Below are the code and all the weights of a small trained network. Each question names an input and a target symbol and asks about switching units off, where a switched-off unit gives its printed mean instead of its output.

import numpy as np


def w(rows, s, z=0):
    codes = np.array(rows[::2]) - 128.0
    scale = np.full(codes.shape[1], s)
    scale[-1] = z or s
    return codes * scale


def f(y):
    return np.maximum(y, 0)


def softmax(a):
    e = np.exp(a - a.max(-1, keepdims=True))
    return e / e.sum(-1, keepdims=True)


def log_softmax(a):
    a = a - a.max(-1, keepdims=True)
    return a - np.log(np.exp(a).sum(-1, keepdims=True))


def net(x, mask):
    ids = ['ΓΩαβδζμξπστ'.index(c) for c in x.split()]
    T = len(ids)
    res = E[ids] + P[:T]
    u = 0
    for l in range(3):
        r = res
        for j in range(2):
            rows = slice(2 * j, 2 * j + 2)
            q, k, v = (r @ M[l][rows].T for M in (Q, K, V))
            z = softmax(np.where(np.tri(T) > 0, q @ k.T / 2**0.5, -1e9)) @ v
            o = O[l][rows]
            res = res + np.where(mask[u + j], z, o[:, -1]) @ o[:, :-1]
        u += 2
        y = f(res @ A[l][:, :-1].T + A[l][:, -1])
        res = res + np.where(mask[u : u + 8], y, B[l][:, -1]) @ B[l][:, :-1]
        u += 8
    return log_softmax(res[-1] @ U[:, :-1].T + U[:, -1])


Q, K, V, O, A, B = {}, {}, {}, {}, {}, {}
E = w([
[89,132,159,99,120,231,129,113,52,136],'Γ',
[154,86,172,145,119,72,71,96,146,111],'Ω',
[95,142,121,183,121,201,140,118,143,116],'α',
[121,123,168,102,151,108,105,158,146,204],'β',
[82,117,84,97,94,130,124,133,250,84],'δ',
[176,129,88,187,87,130,148,107,132,114],'ζ',
[172,50,167,110,121,156,90,165,145,135],'μ',
[69,126,150,90,144,187,237,147,75,181],'ξ',
[95,133,148,150,176,99,139,156,86,161],'π',
[114,182,120,44,137,88,122,137,107,142],'σ',
[164,117,172,66,106,115,184,72,176,139],'τ',
],0.017)
P = w([
[173,129,119,147,181,102,139,127,164,90],'0',
[153,227,136,126,56,124,128,158,158,119],'1',
[83,82,89,142,121,116,99,78,143,159],'2',
[187,110,104,123,147,87,175,118,44,66],'3',
[150,248,124,98,77,135,116,191,163,133],'4',
[86,93,93,150,136,130,80,63,138,164],'5',
],0.014)
Q[0] = w([
[171,201,71,71,42,68,195,197,164,96],'0.h1',
[123,207,29,83,160,197,47,180,164,73],'0.h1',
[50,200,143,175,13,75,210,208,171,166],'0.h2',
[213,95,21,211,244,1,111,101,143,161],'0.h2',
],0.0037)
K[0] = w([
[116,141,221,31,230,87,184,137,111,42],'0.h1',
[224,211,171,190,58,99,120,236,178,104],'0.h1',
[118,149,174,70,189,254,129,205,157,137],'0.h2',
[82,176,236,102,37,102,78,142,84,49],'0.h2',
],0.0037)
V[0] = w([
[140,128,130,112,113,183,153,101,92,143],'0.h1',
[99,100,66,129,161,116,129,94,127,111],'0.h1',
[94,254,152,113,85,135,78,124,131,126],'0.h2',
[154,102,153,68,122,98,161,76,128,85],'0.h2',
],0.0073)
O[0] = w([
[93,158,148,167,93,183,190,166,78,94,3],'0.h1',
[168,42,172,187,94,111,158,59,152,106,69],'0.h1',
[130,92,3,70,119,224,142,152,73,227,193],'0.h2',
[138,182,202,140,149,171,72,77,89,135,216],'0.h2',
],0.0064,0.0013)
A[0] = w([
[106,88,173,38,69,167,107,130,152,158,247],'0.n1',
[79,196,167,113,100,140,176,203,84,202,204],'0.n2',
[125,127,96,136,203,81,129,104,10,35,208],'0.n3',
[53,95,70,211,93,206,118,50,92,110,190],'0.n4',
[128,191,162,210,33,178,116,184,150,79,192],'0.n5',
[65,90,153,191,168,118,199,106,109,221,23],'0.n6',
[67,5,94,175,191,60,2,111,157,147,110],'0.n7',
[158,107,110,110,77,83,68,85,172,150,112],'0.n8',
],0.0067,0.0015)
B[0] = w([
[159,208,95,206,88,164,171,58,162,138,230],'0.n1',
[171,143,106,162,64,124,105,110,222,40,250],'0.n2',
[181,166,136,120,129,146,110,110,19,162,187],'0.n3',
[81,131,106,152,169,141,99,206,176,48,206],'0.n4',
[162,168,112,72,139,45,122,154,163,189,205],'0.n5',
[48,131,253,77,89,96,181,125,104,100,183],'0.n6',
[54,71,199,159,95,103,52,174,77,178,254],'0.n7',
[76,130,113,251,93,112,133,96,151,170,218],'0.n8',
],0.0077,0.0056)
Q[1] = w([
[193,239,93,117,66,104,105,139,230,99],'1.h1',
[84,2,37,77,165,127,189,60,80,102],'1.h1',
[107,80,96,205,69,138,58,153,129,131],'1.h2',
[221,134,108,124,115,74,187,75,5,51],'1.h2',
],0.0051)
K[1] = w([
[171,120,154,128,111,107,132,157,170,72],'1.h1',
[117,155,78,94,138,125,149,145,67,151],'1.h1',
[108,79,135,175,144,198,119,168,111,120],'1.h2',
[134,107,167,112,98,153,255,95,115,126],'1.h2',
],0.0079)
V[1] = w([
[176,218,90,143,2,49,162,133,135,118],'1.h1',
[63,40,72,234,48,136,145,166,148,143],'1.h1',
[174,117,152,221,99,168,174,97,89,103],'1.h2',
[116,97,231,85,70,153,215,122,173,75],'1.h2',
],0.005)
O[1] = w([
[138,108,12,117,103,23,55,126,86,80,249],'1.h1',
[170,89,65,145,171,191,124,159,182,134,252],'1.h1',
[145,2,91,133,124,124,121,98,131,120,115],'1.h2',
[166,114,144,11,216,148,80,122,131,100,103],'1.h2',
],0.0078,0.0043)
A[1] = w([
[93,109,195,91,178,140,144,140,85,107,12],'1.n1',
[157,137,157,100,159,130,139,182,118,199,196],'1.n2',
[78,132,164,115,136,205,57,156,105,174,144],'1.n3',
[134,185,95,125,157,161,160,140,153,103,79],'1.n4',
[69,117,130,166,138,89,167,151,97,139,56],'1.n5',
[73,176,49,101,70,101,102,184,151,155,206],'1.n6',
[218,93,121,120,135,134,163,162,74,125,165],'1.n7',
[152,90,120,133,127,109,191,2,145,129,35],'1.n8',
],0.0091,0.0011)
B[1] = w([
[254,134,87,124,121,104,156,195,102,132,148],'1.n1',
[42,226,80,133,90,95,114,161,216,142,147],'1.n2',
[190,78,172,55,63,203,122,135,206,137,173],'1.n3',
[209,123,78,153,126,69,156,180,138,209,161],'1.n4',
[111,179,162,71,220,119,104,223,120,210,158],'1.n5',
[137,92,217,142,123,118,54,43,36,78,250],'1.n6',
[18,93,189,70,55,144,140,175,124,95,154],'1.n7',
[127,45,83,173,96,59,152,153,69,183,145],'1.n8',
],0.0065,0.016)
Q[2] = w([
[54,40,108,86,167,96,166,158,72,86],'2.h1',
[220,138,100,130,79,99,117,186,90,122],'2.h1',
[107,65,88,58,169,202,116,175,122,54],'2.h2',
[2,50,120,94,138,134,190,98,58,167],'2.h2',
],0.0059)
K[2] = w([
[83,79,128,35,67,188,160,16,65,145],'2.h1',
[151,179,92,119,174,60,254,101,155,142],'2.h1',
[137,120,76,86,13,178,105,213,134,50],'2.h2',
[73,81,115,97,4,215,178,98,32,174],'2.h2',
],0.0048)
V[2] = w([
[96,204,202,80,149,196,167,91,20,97],'2.h1',
[24,142,124,151,87,233,52,161,167,92],'2.h1',
[77,94,255,97,60,110,50,157,116,129],'2.h2',
[103,93,71,115,75,143,78,36,173,53],'2.h2',
],0.0059)
O[2] = w([
[201,99,175,121,56,168,39,207,194,146,61],'2.h1',
[230,122,192,214,142,12,200,144,132,135,127],'2.h1',
[86,130,147,127,204,169,164,50,233,1,252],'2.h2',
[205,126,82,17,120,46,153,56,172,120,120],'2.h2',
],0.0054,0.012)
A[2] = w([
[50,194,129,89,116,156,70,106,44,147,127],'2.n1',
[93,144,72,53,191,177,164,168,131,95,78],'2.n2',
[129,83,138,173,131,132,200,234,137,85,202],'2.n3',
[183,91,106,184,123,136,100,2,128,64,175],'2.n4',
[74,50,143,205,151,155,114,164,81,70,67],'2.n5',
[188,168,160,108,98,138,82,171,68,146,139],'2.n6',
[75,126,159,125,130,20,131,112,91,130,227],'2.n7',
[92,73,202,107,136,132,94,70,142,180,3],'2.n8',
],0.0077,0.0026)
B[2] = w([
[102,65,158,119,163,95,160,28,111,156,177],'2.n1',
[206,253,136,60,118,120,153,176,65,183,146],'2.n2',
[160,120,42,131,155,49,42,74,166,102,165],'2.n3',
[135,92,144,108,206,169,176,225,104,162,251],'2.n4',
[107,204,114,172,154,99,40,129,102,148,179],'2.n5',
[127,68,133,165,56,165,108,166,214,194,160],'2.n6',
[109,158,102,141,38,177,184,220,113,100,193],'2.n7',
[207,150,151,142,111,48,170,104,74,162,175],'2.n8',
],0.0068,0.018)
U = w([
[80,38,129,124,189,251,215,170,170,91,236],'Γ',
[249,169,54,155,165,35,109,73,96,185,141],'Ω',
[121,52,131,92,170,44,55,64,179,41,78],'α',
[71,93,199,122,39,104,153,59,160,146,182],'β',
[164,110,217,187,137,122,193,188,38,85,4],'δ',
[42,93,87,152,170,181,73,144,103,175,116],'ζ',
[172,3,107,170,98,208,113,137,155,159,171],'μ',
[31,206,123,113,53,92,157,156,207,79,221],'ξ',
[182,93,148,58,148,80,118,243,108,155,24],'π',
[115,105,149,80,210,133,170,61,30,157,161],'σ',
[111,96,64,170,21,103,158,145,114,186,121],'τ',
],0.0054,0.0033)

Each question gives the input, a string of symbols that net reads in full, and the target symbol t.
The units are the heads (2 rows each of Q, K, V and O) and the neurons (one row each of A and B). Each row of codes is followed by its name. A weight is (code - 128) times the scale printed after its matrix; where a second scale follows, it is the last column's (O, A, B and U).
mask holds one flag per unit, layer by layer, with each layer's heads first. A switched-off unit (its flag False) gives its mean, the last column of its rows in O or B, instead of its output. The means were averaged over made-up inputs and are rounded, as every weight is.
A unit's drop is (log p(t) with every unit on - log p(t) with that unit switched off) / (log p(t) with every unit on - log p(t) with every unit switched off).
The circuit of an input: a set's keep is (log p(t) with only the set's units on - log p(t) with every unit switched off) / (log p(t) with every unit on - log p(t) with every unit switched off). Starting from the 12 units with the biggest drops (on a tie, the unit counted first), units are removed one at a time, each time the one whose removal leaves the highest keep (on an exact tie, the one counted first), for as long as the keep stays at least 0.8.
circuit, biggest first: the units of the circuit, biggest drop first
unit that matters most: the unit with the biggest drop
k most important neurons: the k neurons with the biggest drops, biggest first
heads that matter: for each layer, one digit per head in row order, 1 if its drop is at least 0.15 and else 0, layers parted by /
input ξ τ β δ δ, target α: circuit, biggest first	[1.n6, 1.h1]
input δ π β α π, target Ω: most important neuron	[0.n7]
input β ξ β β τ, target δ: 3 most important neurons	[1.n6, 0.n2, 2.n4]
input σ β π ζ, target τ: circuit, biggest first	[1.n6, 1.n7, 1.h2, 1.n8]
input β β α τ ξ, target δ: 2 most important neurons	[1.n6, 0.n2]
input ζ σ ζ, target ζ: 2 most important neurons	[0.n4, 2.n5]
input Ω β ζ τ, target σ: 2 most important neurons	[1.n8, 0.n2]
input π Γ μ δ α, target ζ: heads that matter	01 / 10 / 11
input ξ ξ ξ σ, target π: heads that matter	00 / 01 / 10
input α Ω δ, target δ: heads that matter	00 / 00 / 10
input ξ Γ δ ζ μ, target α: 3 most important neurons	[0.n2, 0.n5, 1.n6]
input Γ Ω σ π Γ Ω, target Ω: 2 most important neurons	[2.n8, 0.n7]
input τ β β α, target σ: heads that matter	00 / 11 / 10
input τ β σ, target σ: 2 most important neurons	[2.n1, 1.n6]
input σ δ ξ ζ, target π: 2 most important neurons	[0.n6, 2.n2]
input δ δ ζ ξ, target π: 3 most important neurons	[2.n2, 0.n6, 1.n1]
input σ π β ζ ξ Γ, target Γ: most important neuron	[1.n6]
input α δ δ α, target Ω: 3 most important neurons	[1.n6, 0.n4, 2.n3]
input α β ξ τ, target σ: 3 most important neurons	[1.n8, 0.n4, 0.n7]
input ζ ξ ξ τ ξ ζ, target ζ: unit that matters most	0.n4
input ξ μ π σ, target π: heads that matter	10 / 01 / 10
input ζ β ξ α Ω, target σ: 2 most important neurons	[1.n6, 2.n4]
input ξ μ π, target π: heads that matter	00 / 10 / 00
input δ β Ω, target Ω: heads that matter	00 / 10 / 10
input β δ Γ, target Γ: heads that matter	00 / 00 / 01
input σ α δ Ω δ, target μ: heads that matter	01 / 10 / 10
input ζ μ π α β, target σ: unit that matters most	1.n6
